Below are the code and all the weights of a small trained network. Each question names an input and a class and asks about switching units off, where a switched-off unit gives its printed mean instead of its output.

import numpy as np


def w(rows, s, z=0):
    codes = np.array(rows[::2]) - 128.0
    scale = np.full(codes.shape[1], s)
    scale[-1] = z or s
    return codes * scale


def norm(h):
    return h / np.sqrt((h * h).mean(-1, keepdims=True) + 1e-5)


def f(y):
    return np.maximum(y, 0)


def log_softmax(a):
    a = a - a.max(-1, keepdims=True)
    return a - np.log(np.exp(a).sum(-1, keepdims=True))


def net(x, mask):
    res = np.array(x, float).reshape(1, 4) / 4 @ E
    u = 0
    for l in range(2):
        y = f(norm(res) @ A[l][:, :-1].T + A[l][:, -1])
        res = res + np.where(mask[u : u + 10], y, B[l][:, -1]) @ B[l][:, :-1]
        u += 10
    return log_softmax(norm(res)[-1] @ U[:, :-1].T + U[:, -1])


A, B = {}, {}
E = w([
[134,172,78,188,187,142,171,26,119,156,128],'x0',
[124,87,104,102,22,77,136,107,116,82,185],'x1',
[249,167,66,117,201,214,146,95,122,165,151],'x2',
[107,134,50,84,81,133,110,95,125,15,93],'x3',
],0.0014)
A[0] = w([
[204,106,127,104,81,122,118,147,142,137,228,85],'L0N1',
[87,89,116,89,39,88,100,177,106,42,94,130],'L0N2',
[132,47,154,77,112,137,137,137,2,151,74,5],'L0N3',
[127,143,36,119,114,127,131,57,126,88,90,110],'L0N4',
[135,122,46,110,131,133,139,46,102,99,133,90],'L0N5',
[39,103,178,132,69,83,137,148,127,97,112,116],'L0N6',
[66,141,73,142,103,90,156,35,131,101,136,62],'L0N7',
[107,110,151,179,82,75,203,121,116,159,179,73],'L0N8',
[157,136,126,104,143,180,182,146,145,102,138,2],'L0N9',
[107,119,166,180,158,81,179,115,85,193,120,98],'L0N10',
],0.003,0.005)
B[0] = w([
[211,63,131,86,121,205,180,188,48,189,129,161],'L0N1',
[66,159,179,106,157,148,82,141,161,145,158,254],'L0N2',
[174,113,163,150,161,80,225,146,4,230,225,128],'L0N3',
[138,168,114,116,150,197,130,95,152,126,165,197],'L0N4',
[172,206,80,187,128,153,136,61,177,68,136,182],'L0N5',
[98,93,172,117,109,79,89,133,87,82,67,226],'L0N6',
[151,90,129,183,128,108,181,60,60,167,71,170],'L0N7',
[150,120,107,113,147,171,84,108,130,102,45,162],'L0N8',
[176,78,187,233,57,54,196,154,48,67,142,128],'L0N9',
[132,130,152,126,169,207,132,116,139,146,188,177],'L0N10',
],0.0036)
A[1] = w([
[180,163,72,186,150,99,206,109,80,208,204,97],'L1N1',
[155,177,11,164,101,108,178,55,150,107,155,5],'L1N2',
[92,156,158,187,144,96,173,120,168,185,218,62],'L1N3',
[81,70,111,199,91,13,158,36,51,94,74,21],'L1N4',
[95,130,174,201,151,74,146,140,143,185,190,79],'L1N5',
[168,158,3,133,107,114,163,59,149,90,148,15],'L1N6',
[190,185,98,168,191,136,163,168,138,151,25,60],'L1N7',
[208,40,90,96,81,121,191,183,77,162,175,34],'L1N8',
[69,101,161,105,51,17,104,203,157,102,127,13],'L1N9',
[88,64,164,166,30,45,173,96,73,117,125,104],'L1N10',
],0.0035,0.0023)
B[1] = w([
[64,120,167,100,76,119,120,145,127,79,139,249],'L1N1',
[211,212,120,213,27,121,149,101,165,37,198,232],'L1N2',
[51,72,194,125,137,167,180,82,154,154,183,168],'L1N3',
[123,202,56,43,197,86,219,100,81,242,52,205],'L1N4',
[88,119,117,135,139,164,173,56,147,123,160,178],'L1N5',
[212,218,119,224,8,110,202,70,176,34,201,231],'L1N6',
[157,62,88,171,99,34,80,155,165,118,67,211],'L1N7',
[182,37,17,3,92,210,214,234,23,231,151,173],'L1N8',
[118,76,203,214,13,42,30,188,52,2,233,252],'L1N9',
[144,189,99,84,152,61,159,129,75,165,71,223],'L1N10',
],0.004,0.0025)
U = w([
[229,34,51,206,224,67,14,221,224,177,2,49],'0',
[40,204,66,15,148,227,47,138,237,38,127,5],'1',
[231,21,43,12,70,237,221,238,30,235,214,142],'2',
[29,59,242,117,10,22,18,226,37,19,195,174],'3',
[239,239,27,245,24,196,198,23,225,11,211,204],'4',
[26,40,230,225,237,227,210,42,211,241,218,142],'5',
[61,236,42,35,157,28,233,37,31,229,16,115],'6',
],0.0064,0.0034)

Each question gives the input, the list of numbers given to net, and the class t.
The units are the neurons (one row each of A and B). Each row of codes is followed by its name. A weight is (code - 128) times the scale printed after its matrix; where a second scale follows, it is the last column's (A, B and U).
mask holds one flag per neuron, layer by layer. A switched-off neuron (its flag False) gives its mean, the last column of its row in B, instead of its output. The means were averaged over made-up inputs and are rounded, as every weight is.
A unit's drop is (log p(t) with every unit on - log p(t) with that unit switched off) / (log p(t) with every unit on - log p(t) with every unit switched off).
The circuit of an input: a set's keep is (log p(t) with only the set's units on - log p(t) with every unit switched off) / (log p(t) with every unit on - log p(t) with every unit switched off). Starting from the 12 units with the biggest drops (on a tie, the unit counted first), units are removed one at a time, each time the one whose removal leaves the highest keep (on an exact tie, the one counted first), for as long as the keep stays at least 0.8.
circuit, biggest first: the units of the circuit, biggest drop first
unit that matters most: the unit with the biggest drop
top k neurons: the k neurons with the biggest drops, biggest first
k most important neurons of layer l: the k neurons of layer l with the biggest drops, biggest first
drop of u: that unit's drop, to one decimal
input [8,-1,-6,2], class 6: unit that matters most -> L1N4
input [3,-1,-6,-4], class 6: circuit, biggest first -> L0N2, L1N4
input [3,0,-7,1], class 6: top 3 neurons -> L1N4, L0N7, L1N10
input [-8,-4,0,-7], class 5: circuit, biggest first -> L1N5, L1N9
input [2,7,-3,-8], class 2: circuit, biggest first -> L0N1, L0N2, L1N8
input [-8,-7,7,-4], class 0: top 2 neurons -> L1N7, L0N1
input [3,3,5,-7], class 2: 2 most important neurons of layer 0 -> L0N2, L0N1
input [2,-8,-1,4], class 0: top 2 neurons -> L0N5, L1N7
input [3,7,-4,7], class 6: top 2 neurons -> L0N7, L1N4
input [6,-8,-2,1], class 0: top 2 neurons -> L1N7, L0N2
input [2,6,-2,-4], class 6: top 2 neurons -> L0N6, L0N8
input [-8,-4,6,-3], class 2: top 2 neurons -> L1N8, L0N2
input [-3,4,8,1], class 2: top 2 neurons -> L0N1, L1N8
input [0,5,6,-3], class 2: circuit, biggest first -> L0N1
input [6,-2,8,-7], class 5: top 2 neurons -> L0N5, L1N6
input [-1,-5,7,-5], class 0: top 2 neurons -> L1N7, L0N2
input [0,-7,5,-2], class 0: drop of L1N7 -> 0.2
input [5,-2,-5,-3], class 5: drop of L0N10 -> 1.8
input [7,-2,-8,-6], class 5: drop of L0N10 -> 2.4
input [1,-2,8,-8], class 5: unit that matters most -> L0N1
